Below is a small trained network, with its code and all its weights. Each question gives an input and a target symbol and asks what happens when units are switched off, that is, made to give their printed mean instead of their output.

import numpy as np


def w(rows, s, z=0):
    codes = np.array(rows[::2]) - 128.0
    scale = np.full(codes.shape[1], s)
    scale[-1] = z or s
    return codes * scale


def norm(h):
    return h / np.sqrt((h * h).mean(-1, keepdims=True) + 1e-5)


def softmax(a):
    e = np.exp(a - a.max(-1, keepdims=True))
    return e / e.sum(-1, keepdims=True)


def log_softmax(a):
    a = a - a.max(-1, keepdims=True)
    return a - np.log(np.exp(a).sum(-1, keepdims=True))


def net(x, mask):
    ids = ['αγδελξστψω'.index(c) for c in x.split()]
    T = len(ids)
    res = E[ids] + P[:T]
    u = 0
    for l in range(2):
        r = norm(res)
        for j in range(3):
            rows = slice(3 * j, 3 * j + 3)
            q, k, v = (r @ M[l][rows].T for M in (Q, K, V))
            z = softmax(np.where(np.tri(T) > 0, q @ k.T / 3**0.5, -1e9)) @ v
            o = O[l][rows]
            res = res + np.where(mask[u + j], z, o[:, -1]) @ o[:, :-1]
        u += 3
    return log_softmax(norm(res)[-1] @ U[:, :-1].T + U[:, -1])


Q, K, V, O = {}, {}, {}, {}
E = w([
[125,151,110,127,112],'α',
[111,84,92,86,74],'γ',
[185,129,84,81,136],'δ',
[171,174,152,117,147],'ε',
[190,161,62,153,64],'λ',
[135,187,176,158,92],'ξ',
[99,133,156,97,117],'σ',
[85,130,129,135,45],'τ',
[166,150,202,2,37],'ψ',
[127,138,76,82,101],'ω',
],0.013)
P = w([
[103,104,105,120,190],'0',
[252,52,80,226,1],'1',
[102,158,118,89,142],'2',
[249,58,133,229,32],'3',
[109,163,121,90,128],'4',
[241,45,161,228,26],'5',
[112,166,121,81,124],'6',
[251,45,166,218,42],'7',
[115,176,116,78,112],'8',
[250,36,181,213,34],'9',
[123,188,116,65,101],'10',
],0.0092)
Q[0] = w([
[164,3,195,185,127],'L0H1',
[128,170,111,96,140],'L0H1',
[108,97,137,132,112],'L0H1',
[118,124,156,131,109],'L0H2',
[79,169,103,111,137],'L0H2',
[95,179,139,132,136],'L0H2',
[124,131,105,78,143],'L0H3',
[166,67,146,179,134],'L0H3',
[136,140,129,128,97],'L0H3',
],0.029)
K[0] = w([
[78,73,105,227,251],'L0H1',
[168,160,192,16,83],'L0H1',
[58,74,163,121,141],'L0H1',
[90,84,181,108,152],'L0H2',
[153,126,121,54,31],'L0H2',
[152,228,187,64,71],'L0H2',
[211,119,144,109,82],'L0H3',
[92,105,84,155,211],'L0H3',
[140,119,121,55,162],'L0H3',
],0.015)
V[0] = w([
[45,178,146,102,88],'L0H1',
[202,105,206,82,151],'L0H1',
[93,4,200,115,36],'L0H1',
[75,236,196,150,181],'L0H2',
[114,116,163,98,173],'L0H2',
[150,75,154,120,125],'L0H2',
[103,163,130,10,94],'L0H3',
[108,95,158,176,177],'L0H3',
[131,240,164,84,58],'L0H3',
],0.013)
O[0] = w([
[164,25,161,100,84,179],'L0H1',
[109,228,72,73,101,149],'L0H1',
[5,95,112,134,52,159],'L0H1',
[182,39,48,72,166,81],'L0H2',
[97,140,149,45,130,118],'L0H2',
[80,212,134,108,138,121],'L0H2',
[157,103,75,113,100,255],'L0H3',
[92,96,163,80,199,48],'L0H3',
[141,155,10,220,81,209],'L0H3',
],0.011,0.01)
Q[1] = w([
[108,19,135,183,38],'L1H1',
[43,130,134,100,185],'L1H1',
[21,108,5,106,135],'L1H1',
[191,153,114,53,119],'L1H2',
[142,96,35,136,111],'L1H2',
[242,89,149,141,99],'L1H2',
[36,138,51,70,124],'L1H3',
[73,188,23,66,208],'L1H3',
[120,21,175,200,122],'L1H3',
],0.014)
K[1] = w([
[89,102,111,96,144],'L1H1',
[130,120,148,161,85],'L1H1',
[119,122,38,140,4],'L1H1',
[124,114,126,154,87],'L1H2',
[130,106,80,71,135],'L1H2',
[185,97,147,136,100],'L1H2',
[148,105,74,126,26],'L1H3',
[191,116,46,174,51],'L1H3',
[74,90,131,150,188],'L1H3',
],0.019)
V[1] = w([
[158,167,116,121,27],'L1H1',
[141,129,124,74,116],'L1H1',
[202,139,250,132,116],'L1H1',
[104,151,169,138,128],'L1H2',
[144,134,139,142,53],'L1H2',
[35,127,89,153,178],'L1H2',
[125,151,193,109,130],'L1H3',
[107,155,124,131,110],'L1H3',
[95,127,200,123,186],'L1H3',
],0.016)
O[1] = w([
[41,118,64,85,37,254],'L1H1',
[48,163,95,98,178,163],'L1H1',
[101,139,85,177,178,86],'L1H1',
[161,98,64,174,108,83],'L1H2',
[54,139,56,77,216,225],'L1H2',
[244,135,166,131,96,26],'L1H2',
[105,180,206,121,158,95],'L1H3',
[181,182,121,142,142,139],'L1H3',
[173,39,255,129,167,22],'L1H3',
],0.0096,0.0095)
U = w([
[175,91,162,142,174,254],'α',
[60,160,227,139,99,175],'γ',
[91,246,168,104,181,173],'δ',
[164,188,62,66,215,97],'ε',
[173,160,107,250,129,129],'λ',
[220,63,37,147,119,29],'ξ',
[60,88,132,15,168,115],'σ',
[115,21,123,199,61,50],'τ',
[102,209,75,101,46,194],'ψ',
[2,119,67,177,230,9],'ω',
],0.0092,0.0041)

Each question gives the input, a string of symbols that net reads in full, and the target symbol t.
The units are the heads (3 rows each of Q, K, V and O). Each row of codes is followed by its name. A weight is (code - 128) times the scale printed after its matrix; where a second scale follows, it is the last column's (O and U).
mask holds one flag per head, layer by layer. A switched-off head (its flag False) gives its mean, the last column of its rows in O, instead of its output. The means were averaged over made-up inputs and are rounded, as every weight is.
A unit's drop is (log p(t) with every unit on - log p(t) with that unit switched off) / (log p(t) with every unit on - log p(t) with every unit switched off).
The circuit of an input: a set's keep is (log p(t) with only the set's units on - log p(t) with every unit switched off) / (log p(t) with every unit on - log p(t) with every unit switched off). Starting from all 6 units, units are removed one at a time, each time the one whose removal leaves the highest keep (on an exact tie, the one counted first), for as long as the keep stays at least 0.8.
circuit, biggest first: the units of the circuit, biggest drop first
most important unit: the unit with the biggest drop
heads that matter: for each layer, one digit per head in row order, 1 if its drop is at least 0.15 and else 0, layers parted by /
input γ ξ ψ α, target γ: most important unit	L0H3
input σ σ α, target α: circuit, biggest first	[L0H1; L0H3; L1H3]
input ξ ψ ω λ ε ξ σ τ, target ξ: heads that matter	110 / 000
input γ α σ λ, target γ: circuit, biggest first	[L0H3; L1H3]
input γ ξ ψ ψ, target γ: circuit, biggest first	[L0H3; L0H2; L1H3]
input ε ε ω ψ, target ε: circuit, biggest first	[L0H1; L0H2]
input ε σ τ ω ε α ξ σ γ σ δ, target δ: circuit, biggest first	[L0H3; L0H2; L0H1]
input τ ψ α α ω ξ ψ λ λ τ, target τ: heads that matter	100 / 000
input σ ψ δ ψ δ σ, target σ: circuit, biggest first	[L0H3; L0H2]
input λ γ λ α, target λ: circuit, biggest first	[L0H1; L0H2]
input α σ λ δ σ ω λ, target λ: circuit, biggest first	[L0H1; L0H2; L1H1]
input ω σ ω λ γ ω, target ω: heads that matter	101 / 110
input ε δ σ α ε δ, target ε: heads that matter	100 / 000
input σ ω δ ξ λ τ τ, target τ: circuit, biggest first	[L0H1; L0H3; L1H3]
input ω σ α ε ψ γ σ σ, target ω: most important unit	L1H2
input σ τ ψ α ψ σ ψ ω, target σ: heads that matter	101 / 000
input α γ α ψ σ σ ψ ξ, target α: heads that matter	101 / 000
input δ σ ψ ψ, target δ: circuit, biggest first	[L0H3; L0H1; L0H2]
input γ ε σ τ ξ ξ, target γ: heads that matter	011 / 001
input γ τ λ τ, target γ: most important unit	L0H3
